Each row is followed by roughly how far along a hidden order it lies, from 0 to 9. A new part has a new order.
(in the rows, 100 means zero)
[  9  32 162 116  92 113  94  94  94 106  65 137 104  62 111 103 119  46
 137  80  99  91 154 116 168  85  57 148  78  97 109 123  91  79 103 100
  64  91 105  98  38 104 143  65  55  49 101  82  45  70  89 120  65  97
 105  72] -> 7
[192 135 172  91  91 110 108 104  93 126 141 124  54 124 111 125 117  95
 101 127  50  74  95 115  20 143 102  64  83  84 118  86  97  78 121 117
  82  87 101 117 125 126  91 102 100 155 160 127  85 122  98  85  81   0
 110 112] -> 8
[ 66  92 159  75  93 102  99 132 103  90  99 122  67 102 107 117  78  91
 120 105 109 100 153 121  38 118  79 109  72  75 118 112  75  68  95 106
  81  96 122 126  60 122 142 107  85  73 121  77  39  66  83 102  60 120
 116  86] -> 9
[ 43  98  82  72 109  72  95 148 105  76 134 121  93 103  81  83  64 121
  97  99 127  95 122 107  59 101  93  80  86  74  96 103  92  81  99 116
 113 107 121 112  84  75 158 116 120  70  79  98  62  81  75 103  69 144
 101  93] -> 6
[165 152 142  83  81  58 109  88  93 113 151  23  60 121  85 121 105  57
 124 118  51  33  54 120 155  64 163  16  98  81  97 100 121  67 117 111
  67 100  87  84 119 128  89  85 190 105  64 147 100 116 118 117  47  30
  96  76] -> 6
[ 98 119  79  87 102 147 104  99 112  71  77 157 121 103 126  71  91 138
  79 102 137 128 113  92  30 146  71 124 110  90 100  88  84 117  97  95
 125  95 100 113 122 101  80 120  63 125 122  56 131  87  74 100 149 124
  91 136] -> 8
[108 122  95  80 102  88 106 121 101  75 179 168  93 103  87  62  92 113
  98 106  96  40  81 114  73 111  98  32  87  58  80  85 115  73 137 131
 105  93 107 102 131  68 139  97 145 111  82 123  93 106  58 123  68  36
  80 108] -> 8
[139 120 124 109  80  98 109  76  97 111 100  36  70 107  95 124 114  87
 117 106  72  67  58 108 152  61 145  69 114 111  88 108 120 100 105  84
  78  97  94  85 131 114  81  87 159  93  78 116 118 110 125 111 101  82
  92  85] -> 0

Part 2:
[ 82  54 102 112 127  79  92  90 107 113  66  87  99  83 100  76  93 111
 102  92  98  94  74 147  89  92 101 100 114 104  81  87  96 100  52 104
 100] -> 9
[ 83  95 101  77 118  94  89  89  97 134  84  89  90  89  79 107 113  89
  80 100  93  93 105 119  92  88 112 112  90 104 111  72 122  79  67  87
 102] -> 5
[109 104 105 107  97  95  94 106  94 123 101 124 109 101  88  91 101 101
 125 110 109  98 116 103 110 103  96  92 113 103 105  94  90 111 107 106
  96] -> 6
[ 94 104  62 108  88  99 120  87  93  73 119 102 118 120 106  92 105  90
 147 104  84 107 124  92 113 106 116  89 106  95 110 105 104 113 106 135
  97] -> 9
[ 60 117  93  58  31  98  63  97 123  84  86 110  92  96  89 141 110  83
  98 101 135  99  75 135 104  86  97 107 110  98  68 112 107  86 119 111
  85] -> 9
[117 161  60 102  51 134  88 117  99  33 139 139 121 118  95 153 111  70
  86 113  94  97 103   0 104 135  98 115  68  99 114 134 119  99 118  91
 103] -> 4
[ 63  84  72  97 107 116 101  96 105  51 104  84 117 103 117 112 100 100
  77 100  85 101  69  90  93  93 111 110  83  87  90 121 106  80  74  87
 103] -> 9
[114  99  78 122  98  94 138  85 100  95 113  82  74  57 113 105 103  89
  95 144  99  93  99  43  44 102 146 102  72 117 111 128 107  98  99  65
 100] -> 5
[ 74 127  84 126  63  96  98  98  74  98 102  67  85 125  79  98 151  84
 121  83  73  75 143 111 172  95 144 112  92 101 154  92 137  72 131 102
 100] -> 5
[ 95  88 103  79 106  89  86  92 107 120 100  69  93 121  83 120 116 118
  45  92 115  89 107 148 107  95  65 103 123  90 143  84 107  81   3  50
 107] -> 0
[ 74  95  97 112 118  92 105 100 101  94  97  82 101 101 110  82  99 113
 100  93  92 113  85 136  94  99  98 100 106 101  90  96  92  97  62  95
  99] -> 9
[122 106  95 113  93  98 105 106 105 117  98 102 110 100 102  97  98  94
 122 110 105  99 106  94 104 104  97  92 112 100  99  96  95 117 102  96
  98] -> 6
